Here is a tiny trained network, its code and every weight. The questions are about switching its units off for an input and a class, where a switched-off unit gives its printed mean instead of its output.

import numpy as np


def w(rows, s, z=0):
    codes = np.array(rows[::2]) - 128.0
    scale = np.full(codes.shape[1], s)
    scale[-1] = z or s
    return codes * scale


def f(y):
    return np.maximum(y, 0)


def log_softmax(a):
    a = a - a.max(-1, keepdims=True)
    return a - np.log(np.exp(a).sum(-1, keepdims=True))


def net(x, mask):
    res = np.array(x, float).reshape(1, 8) / 4 @ E
    y = f(res @ A[0][:, :-1].T + A[0][:, -1])
    res = res + np.where(mask, y, B[0][:, -1]) @ B[0][:, :-1]
    return log_softmax(res[-1] @ U[:, :-1].T + U[:, -1])


A, B = {}, {}
E = w([
[63,116,79,61,206,208,207,110,24,68,193,128],'x0',
[122,169,61,113,48,78,180,102,61,65,31,35],'x1',
[35,88,219,175,60,183,125,96,31,176,83,150],'x2',
[112,126,123,123,130,123,122,121,135,127,121,144],'x3',
[191,139,183,11,59,93,31,94,48,68,171,199],'x4',
[100,48,201,79,189,2,159,234,83,143,92,114],'x5',
[39,62,61,159,53,130,44,210,135,70,230,63],'x6',
[69,131,113,146,125,93,145,114,158,82,100,234],'x7',
],0.0054)
A[0] = w([
[96,125,102,75,200,174,165,104,52,78,173,138,46],'N1',
[111,157,73,146,109,158,133,66,152,70,128,196,121],'N2',
[174,135,206,213,34,56,37,152,198,178,92,162,218],'N3',
[125,108,167,155,209,181,79,136,199,157,206,239,149],'N4',
[36,65,73,176,96,130,75,170,133,50,185,159,209],'N5',
[138,156,95,180,109,202,154,76,163,151,150,84,143],'N6',
[90,90,113,128,153,174,201,128,52,72,152,142,201],'N7',
[99,67,167,101,198,22,146,192,82,129,114,114,39],'N8',
[111,158,100,171,82,188,102,53,124,125,155,142,32],'N9',
[192,194,188,96,156,157,184,80,85,131,80,165,79],'N10',
[184,135,142,58,149,134,55,107,101,111,175,193,135],'N11',
[85,113,110,151,59,86,91,172,162,81,167,150,136],'N12',
[130,188,95,168,102,211,129,69,142,112,169,147,32],'N13',
[213,160,55,78,211,112,121,179,221,41,142,122,89],'N14',
[73,143,68,118,58,85,161,146,137,55,79,104,254],'N15',
[84,61,216,155,98,186,102,82,98,191,139,136,161],'N16',
[84,118,113,97,190,178,161,141,69,82,188,134,91],'N17',
[96,51,194,96,139,41,167,212,63,161,141,124,75],'N18',
[204,167,159,2,88,71,74,89,97,74,164,184,58],'N19',
[213,180,58,78,192,94,123,187,224,79,173,132,63],'N20',
[70,101,146,162,174,150,138,108,186,161,180,221,182],'N21',
[174,188,100,153,60,195,118,50,169,116,166,150,10],'N22',
[175,213,161,118,192,136,196,80,133,170,84,162,34],'N23',
[155,141,169,48,88,109,105,98,81,67,166,183,55],'N24',
[175,88,163,111,205,147,114,156,163,172,231,146,188],'N25',
[91,75,146,96,175,34,187,209,125,102,83,182,92],'N26',
[169,142,160,97,195,132,187,73,115,170,18,192,68],'N27',
[148,194,71,113,81,101,188,78,86,77,42,113,188],'N28',
[192,182,181,130,174,115,174,67,157,109,74,176,42],'N29',
[92,146,101,80,221,212,158,117,70,72,168,167,119],'N30',
[124,151,78,202,221,159,241,162,189,191,98,66,125],'N31',
[69,128,70,226,217,164,223,155,201,129,91,118,51],'N32',
],0.0055,0.0027)
B[0] = w([
[164,214,63,177,198,59,93,158,185,179,45,113,201],'N1',
[224,166,132,54,125,131,188,118,195,161,137,165,196],'N2',
[194,242,51,176,250,113,77,116,176,136,27,104,254],'N3',
[169,21,82,125,119,46,158,22,52,85,127,55,234],'N4',
[92,169,201,90,157,206,62,120,183,71,239,72,224],'N5',
[193,127,134,72,82,131,212,122,141,147,175,179,206],'N6',
[155,214,117,190,174,111,75,95,193,116,55,159,223],'N7',
[241,124,117,26,77,162,209,159,204,163,155,203,200],'N8',
[207,85,144,65,115,195,194,201,163,144,147,228,184],'N9',
[57,102,157,138,155,190,59,158,175,72,220,68,217],'N10',
[46,131,149,168,48,54,139,72,108,162,174,132,194],'N11',
[111,152,142,96,178,191,42,137,211,93,196,75,177],'N12',
[228,96,103,46,117,164,188,184,194,158,149,173,194],'N13',
[68,100,216,236,109,235,210,178,39,28,55,192,206],'N14',
[181,99,166,150,132,133,146,15,106,37,174,47,217],'N15',
[131,105,190,230,138,158,187,130,63,47,36,187,219],'N16',
[177,217,70,150,201,107,83,139,193,154,64,131,198],'N17',
[222,114,146,36,112,214,203,148,189,139,153,193,207],'N18',
[56,184,174,201,11,39,131,159,105,210,199,179,208],'N19',
[84,152,213,213,189,213,193,173,51,67,34,200,201],'N20',
[175,72,148,164,118,80,186,18,57,72,134,48,220],'N21',
[216,76,56,41,110,145,255,207,163,176,134,214,190],'N22',
[57,74,108,69,136,205,38,174,167,79,220,70,210],'N23',
[45,199,150,182,49,51,103,148,134,211,161,156,188],'N24',
[169,31,128,159,115,71,186,37,68,65,157,56,219],'N25',
[244,103,140,30,85,131,204,112,193,143,172,169,206],'N26',
[72,78,146,95,158,223,25,160,182,71,191,56,233],'N27',
[171,33,134,152,126,91,172,35,51,75,147,58,233],'N28',
[61,131,103,53,178,187,35,161,193,103,223,46,200],'N29',
[144,224,80,187,200,73,77,124,194,165,43,89,227],'N30',
[42,186,174,160,22,44,113,112,138,214,204,144,250],'N31',
[43,185,190,163,4,28,116,157,93,239,213,174,227],'N32',
],0.0046,0.0064)
U = w([
[152,152,168,140,124,117,152,83,130,109,156,102,254],'0',
[234,86,97,16,100,158,232,203,184,190,167,207,22],'1',
[20,193,152,184,19,21,102,163,90,234,201,168,25],'2',
[41,98,125,77,189,237,8,196,166,63,230,31,35],'3',
[178,39,93,151,141,51,189,8,25,49,133,37,57],'4',
[187,237,49,191,255,67,49,157,196,179,12,138,73],'5',
[68,111,203,215,139,223,200,192,6,52,43,196,195],'6',
],0.0055,0.0044)

Each question gives the input, the list of numbers given to net, and the class t.
The units are the neurons (one row each of A and B). Each row of codes is followed by its name. A weight is (code - 128) times the scale printed after its matrix; where a second scale follows, it is the last column's (A, B and U).
mask holds one flag per neuron, in row order. A switched-off neuron (its flag False) gives its mean, the last column of its row in B, instead of its output. The means were averaged over made-up inputs and are rounded, as every weight is.
A unit's drop is (log p(t) with every unit on - log p(t) with that unit switched off) / (log p(t) with every unit on - log p(t) with every unit switched off).
The circuit of an input: a set's keep is (log p(t) with only the set's units on - log p(t) with every unit switched off) / (log p(t) with every unit on - log p(t) with every unit switched off). Starting from the 12 units with the biggest drops (on a tie, the unit counted first), units are removed one at a time, each time the one whose removal leaves the highest keep (on an exact tie, the one counted first), for as long as the keep stays at least 0.8.
circuit, biggest first: the units of the circuit, biggest drop first
most important unit: the unit with the biggest drop
top k neurons: the k neurons with the biggest drops, biggest first
input [0,4,-4,-2,8,2,-2,1], class 2: most important unit : N19
input [-1,-8,-1,-3,6,-6,0,0], class 4: circuit, biggest first : N4, N25
input [1,-3,-8,2,-1,0,0,2], class 6: circuit, biggest first : N14, N20
input [-4,-6,-6,0,1,6,-7,6], class 3: circuit, biggest first : N29, N27
input [-8,1,-6,4,-8,1,8,6], class 2: top 3 neurons : N32, N31, N27
input [8,-6,-5,-5,7,-7,1,-7], class 5: circuit, biggest first : N30, N1
input [-5,-6,-3,3,5,-7,6,4], class 1: top 3 neurons : N22, N9, N13
input [1,6,8,8,8,-1,2,-3], class 2: top 2 neurons : N24, N19
input [7,4,1,-4,3,-7,0,-3], class 1: circuit, biggest first : N22, N13
input [6,4,5,6,8,0,5,5], class 2: top 2 neurons : N24, N19
input [-5,-5,-2,-6,-5,8,8,6], class 1: top 3 neurons : N8, N26, N18
input [4,7,5,-5,6,-2,-8,1], class 3: top 2 neurons : N10, N27
input [-3,-8,4,8,-4,5,0,0], class 4: top 3 neurons : N4, N21, N25
input [-7,-1,1,-1,8,4,4,-6], class 2: circuit, biggest first : N19
input [8,3,3,5,-6,3,7,6], class 5: circuit, biggest first : N7, N17
input [8,6,5,0,7,3,-7,-7], class 5: circuit, biggest first : N1, N30
input [0,1,0,-7,5,-1,-5,-4], class 2: circuit, biggest first : N19, N24
input [4,-5,-4,-7,8,-1,-1,-4], class 2: circuit, biggest first : N19, N11
input [-4,-3,6,8,-5,7,0,1], class 1: top 3 neurons : N18, N8, N26
input [8,7,-3,-1,-7,7,-5,2], class 5: top neuron : N7
input [8,-8,-2,2,-1,-2,-3,-7], class 4: circuit, biggest first : N25, N4
input [-5,2,-5,7,-7,8,2,-7], class 1: top 3 neurons : N8, N18, N26
input [-5,5,-8,2,2,2,0,2], class 6: circuit, biggest first : N14, N20
input [-5,-7,-8,3,4,5,4,-4], class 6: circuit, biggest first : N20, N14
input [3,2,-2,-7,3,5,-7,-1], class 3: circuit, biggest first : N27, N10, N23
input [-7,6,7,1,-1,7,2,-1], class 1: top 2 neurons : N18, N8
input [0,6,7,-7,1,-8,-5,-4], class 1: most important unit : N22
input [-7,-2,-7,1,2,-7,1,2], class 1: top 2 neurons : N22, N30
